Each row has two labels, one from each of two sets.
[ -7.4   2.3  42.1 -79.5 -14.5  11.2   7.1  -2.5 -15.7  -2.2   7.6   5.4
  -1.6  16.3 -10.7   3.8  -4.2  -1.3  11.2] | X (82)
[  4.9   3.2  11.2 -70.1   4.5   6.5  -4.4  -1.0 -13.6  -0.1   2.3   7.4
  -6.5  18.8  -0.8   6.3  -5.8   1.5   4.8] | N (72)
[ -4.4   7.1  22.7 -33.8 -21.4  10.1 -19.0 -16.6 -42.2   1.7  -2.0   4.0
  -2.1  12.3   3.5   9.1  -3.6  -0.2   5.0] | N (81)
[  7.8   2.7  17.0 -56.8 -10.5  -2.1 -27.9   8.9 -25.4   1.6  -4.5  -0.5
  -5.8  28.5  -3.8   8.9  -3.6  -0.7  -3.4] | N (72)
[  1.1   9.1  30.7 -49.0 -27.3   3.9 -10.4   4.3 -23.4   0.7  -2.1   5.5
  -0.7  12.2   1.2  11.9  -9.9   0.9   3.9] | N (82)
[ -8.2   5.8  26.4 -35.8 -28.6  12.9  -8.5 -12.2 -33.5  -0.6  -4.9   0.0
   0.5   9.7   2.1   8.2  -9.6   1.9   1.4] | N (78)
[ -6.3   3.7   8.6   1.4 -25.8   5.1 -22.2 -17.1 -30.8   0.3  -4.1   3.6
  -3.0  18.4   1.2  12.6  -8.9   3.1   1.7] | N (80)
[ -1.5   4.5  35.7 -77.5 -13.2  11.5   8.8  -1.0 -12.3   1.2  -1.8   3.5
  -1.2   7.8  -1.9   8.2 -11.4   0.4  11.9] | N (82)
[-10.9   5.4  31.2 -28.4 -42.9  10.7 -24.3 -17.2 -47.2  -0.3   1.1   5.7
  -1.9  20.7  -6.2  11.5  -6.8  -1.2   5.1] | N (72)
[  0.4  -5.4   7.5   4.0 -10.7  -3.8 -16.0   1.3 -14.3   0.6  -1.1  -2.7
  -1.4  10.1  -5.4   2.2  -0.3   2.1  -3.6] | N (72)
[  4.7   2.9  29.5 -55.3 -22.5   1.8 -16.2   9.1  -8.0  -0.1  -7.0  -0.8
  -3.0  14.0   0.4  10.2  -8.6  -0.7   3.0] | N (82)
[ -2.7   7.5   5.6   9.2 -26.1   3.4 -22.5 -11.3 -25.0  -0.2  -9.5   4.0
   1.1   8.9   6.3   8.1  -4.4   0.8   1.8] | N (80)
[ -5.6   2.9  17.7  -7.8 -27.6   6.9  -9.7  -5.0 -21.9   0.8  -5.7   1.7
  -0.2   5.4   1.8   1.4  -7.3  -0.4   2.8] | N (78)
[  3.9   2.2  37.2 -38.2 -30.8  -3.6 -20.0  18.9 -30.1   2.2  -8.2  -1.7
  -3.4   3.7   1.4  10.6  -6.8   0.6  -2.0] | N (82)
[  1.9   3.9  42.1 -65.3 -27.0   3.9 -11.1  11.6 -17.4  -2.3  -3.5   1.4
  -4.6  10.4  -5.6  11.9 -11.6   3.4   2.9] | N (72)
[ -2.8   1.3  -3.6  29.1 -21.8   0.3 -10.6  -3.7  -6.8  -0.2 -11.0  -3.8
   1.7   4.1   4.8   6.3  -7.0   2.7  -2.2] | Z (80)
[  3.0   1.1  29.1 -48.3 -16.2   4.4  -5.4  14.8  -9.1   0.8   5.2   0.0
  -4.7  15.8 -13.7   4.6  -2.6  -0.4   2.8] | X (82)
[  3.2  -4.8  12.9 -27.8   4.6  -2.2   9.8  -2.3  -6.5  -0.4  12.1  -0.4
  -2.2   6.3  -9.7  -2.0   4.2   2.9   4.1] | X (82)
[ -5.0   3.3  36.7 -51.3 -26.4   8.9 -15.6  -1.9 -32.4  -0.1   1.5   2.0
  -5.2  17.6  -9.5   8.8  -4.0  -1.7   4.1] | X (82)
[  4.5  -1.1  18.8  -5.4 -19.3  -5.2  -5.6  12.8   4.3  -2.5   0.7  -3.8
  -4.7   5.3 -10.4   5.2  -0.8  -0.8  -1.1] | N (82)
[ -0.1  10.5  23.7 -44.9 -24.1  -0.7 -31.4  -5.0 -29.8  -2.2 -10.4   7.0
  -1.9   9.3   7.2  10.8 -11.5   0.3  -1.7] | N (82)

Each row has two labels, one from each of two sets.
[  1.5  14.9  14.2  -9.6 -18.0 -18.0  -9.0  -0.2   4.7   1.0   7.1   7.8
   3.6   2.5   1.6  14.1  -1.6 -11.5   5.8] | kino (55)
[ -2.3  16.3  27.0 -19.4  -4.5  -2.8  -5.3  -0.8   3.3   4.6   8.6 -44.6
   6.0  -2.8 -12.0  13.3  -0.4  -1.3   8.1] | visuz (62)
[  5.0  -3.3  -0.1  -5.4 -11.4  -1.3   4.4  -0.6  -6.4   1.3   9.2 -17.0
   6.5  -1.9 -13.3  21.8   2.1  13.1   6.1] | lopo (63)
[  4.0  -4.7   9.5  -2.5  -7.1  -9.3  -1.4  -1.4   5.9  10.0  10.5 -45.5
   6.2   4.7 -12.7   4.7  -2.2 -23.9   4.0] | fomug (63)
[  1.9   9.7  27.2 -17.5  -6.0  -5.5 -12.7  -0.8   0.7   3.9   7.9 -38.2
   4.2  -0.6 -10.8  12.9  -2.2 -12.1   7.1] | visuz (64)
[  1.1 -10.3   4.0  -2.7 -10.1  -5.2   0.9  -3.0  -3.3   1.6   6.0  -6.2
   5.8   1.1  -6.6  13.2   1.3 -11.7   4.6] | kino (63)
[  2.6  -6.4  12.0  -6.4 -13.6 -10.5  -2.3   0.6  -4.8   1.5   5.0  -8.2
   7.7   2.4  -1.0  13.5   1.5 -16.5   5.8] | lopo (63)
[  4.6 -10.8  10.9  -6.8 -10.9  -3.3  -2.0  -0.6  -6.4   1.0   8.1 -25.2
  10.8   3.3  -8.4  14.1   4.8  -8.9   5.4] | kino (63)
[  2.7   9.6  24.4 -17.5  -0.5   2.7  -6.8  -0.6  -5.6  -1.1   2.6 -27.1
   8.9  -3.0  -7.2  11.3   5.3   9.6   7.8] | fomug (62)
[  3.5   3.3  19.9  -8.6  -5.5  -4.4  -3.9  -1.2   0.6   3.0   7.1 -28.2
   7.3  -0.6   4.7  13.8   4.6  -5.8   6.7] | visuz (64)
[  2.8  13.7  12.4 -15.3  -9.1  -4.3  -6.4   1.8  -8.4   2.2   1.2   9.0
   1.8  -1.5  -3.6  20.4   3.4  23.0   6.3] | lopo (62)
[ -0.3 -13.1  20.5  -2.1   0.9   4.9  -7.3  -3.4  -6.2   3.2   8.4 -53.4
  11.3   5.5 -10.9  15.1   6.4  -6.5   2.9] | visuz (63)
[ 8.4 18.2 -5.6 -0.9 -6.2  0.4  3.2 -0.9  4.3 -0.9  8.1  3.1  3.8 -2.3
 -7.3 15.7  5.0 28.1  3.9] | lopo (61)

Each row has two labels, one from each of two sets.
[ 24.0   2.2  15.5 -15.7  41.4 -13.2 -20.3 -19.3  -9.2  26.1  -7.0   5.7
  -5.9  -9.3 -12.9  -6.0 -10.0 -10.6  -8.1] | J Zap
[ -7.4   3.5   9.1  31.7  26.9   5.9  -9.7  -0.6   0.0  12.1  -9.0 -10.9
 -12.9  -3.8  -8.8  -2.1   7.4  -8.8   0.8] | W ledor
[-6.7 -3.6 -3.7 -4.2  1.5  8.2 -3.1  0.6  4.9  0.6 -8.6  8.3 -5.1 -9.6
  8.6  3.6 10.4  1.6 -3.2] | V ledor
[ -5.9   9.6  -0.8 -13.0  12.2  -2.9  -4.8  -6.1  -4.1   5.6  -7.0  -1.7
  -3.1  -0.9   8.5  -0.9  -2.0   2.5   0.0] | V Zap
[ 14.6   0.3   0.6 -19.2   6.7  -8.5  -9.2  -1.8  -2.2   7.6  -3.3   6.8
   6.3   1.8   5.7  -3.4  -0.6  -5.0  -2.4] | Q Zap
[ -3.7   6.5   9.6   7.5  34.1   0.6 -15.2  -7.7  -5.5  11.2  -6.9  -6.8
  -5.6   3.3 -12.0  -8.7  -8.8  -4.8  -1.5] | V Zap
[  2.6  -6.8  -0.6   5.2  -6.0  -4.2  -1.2 -12.9   0.4   4.7   3.1  -2.9
   4.0   5.3  12.2   0.2   1.0  -0.6   2.1] | J Zap
[ 6.1  0.4  6.9  3.0 -0.6 -1.7  6.9 -7.0  2.7  3.9 11.5  3.0 -0.3 -9.2
  0.0 -6.7  1.9  2.1  0.6] | W ledor
[  1.2   6.4   5.3   9.2  29.1   1.2  -2.1  -5.7 -12.9  17.8  -1.0  -2.2
  -6.1  -7.2  -9.5  -5.0   1.9  -6.2   3.3] | W ledor
[  1.5   1.1   3.0  11.1  17.4   0.9   2.3  -4.5  -3.0   5.6  -3.5  -7.1
 -16.0  -6.0   6.8  -4.0   6.7   3.2  -0.5] | W Zap
[  7.4   5.3   7.2  -7.4  27.5   1.9  -0.6   0.4  -7.6  18.0 -10.2   0.4
  -6.9  -3.3 -14.3   1.8   0.9  -9.4   0.1] | W ledor
[ 10.2   5.0  -5.0   5.4  -3.1   7.9   7.6   3.9   8.0  -1.1  -4.1   1.4
  -1.7 -11.0 -17.0   4.3   9.8  -3.5   4.7] | Q ledor
[ 14.9   1.7   0.9 -10.1   8.6  -6.9  -5.7   1.5  -2.7   5.8  15.2  25.5
  -2.4 -14.9 -18.1  10.8  -0.8 -13.1  -2.3] | B ledor
[  2.5  -2.7   2.2   5.1   6.9   0.4  10.8   6.9  -0.5   5.3  -6.9   0.4
  -4.7  -3.5  -6.3   4.3   6.9 -10.8   2.5] | J ledor
[ -0.9  -0.4  -4.3   3.3 -11.7   4.1  10.1  10.3   2.6  -9.6  -0.8   9.0
   0.3  -7.2 -10.2   2.7   1.5  -8.5   6.2] | V ledor
[  1.3  -2.9   1.6  18.8   5.6  -0.9  -0.4  -7.0  -3.2   3.2   3.8  -8.0
 -16.7   6.4   0.6  -7.1   0.1  -1.9   5.3] | W Zap
[ -5.0   8.8   0.8  10.3  27.0   7.6   6.6  11.5  -2.5   7.6  -6.3  -3.2
  -6.6 -11.4 -11.8  -0.8  10.9  -6.5  -2.8] | W ledor
[ 14.4   1.1   1.3  -6.4  27.9   1.3 -19.8  -6.5  -2.5  12.0 -12.6   2.9
  -2.2  -6.8  -6.3   0.7  -8.6  -8.3  -0.2] | V Zap
[  4.5  11.6  -4.8 -11.8   9.4   7.8   3.5   1.0  -7.3   7.3  -1.2  -1.0
  -7.1 -13.9  -3.6  -2.7   9.1   1.9   3.1] | Q ledor
[-16.9   4.4  -1.8  12.8  13.7   3.1  -2.7  -5.4   0.7   5.4 -11.8  -5.9
  -7.1  -2.2  15.5  -3.6   7.6   3.2   0.3] | V Zap
[ 4.7 -6.8 -7.0  1.8 -8.4 -7.3  4.3  9.2 -0.6 -3.3 -5.6  3.3 -0.9 -2.3
 -2.0  0.2  0.5 -5.3 -4.1] | B ledor
[  3.5   5.3   2.9   4.4  18.7  -1.9  -3.9  -4.2  -1.3   6.2 -10.3  -6.3
  -1.0  -1.1  -3.4  -2.6   3.7  -4.7   8.1] | J Zap
[  7.1  -1.3   0.8  -9.1  12.3  -7.1 -12.6  -1.7   4.7  11.4 -13.9  10.3
  -5.6 -13.9 -10.9   4.0  -5.7 -11.1  -8.4] | V ledor
[-3.6 -2.7 -2.0 17.9  5.5  5.7  7.1 -1.9  3.2  6.3 -2.6 -1.7 -2.6 -6.0
 -1.6  0.6 13.9  0.0  1.4] | B ledor
[ 24.4  -4.7   6.8  -8.3  25.9 -20.4 -17.1  -4.4   0.9  39.3 -15.3  11.6
   0.6  -7.5  -4.4  -5.9  -2.3 -16.9  -1.1] | J Zap
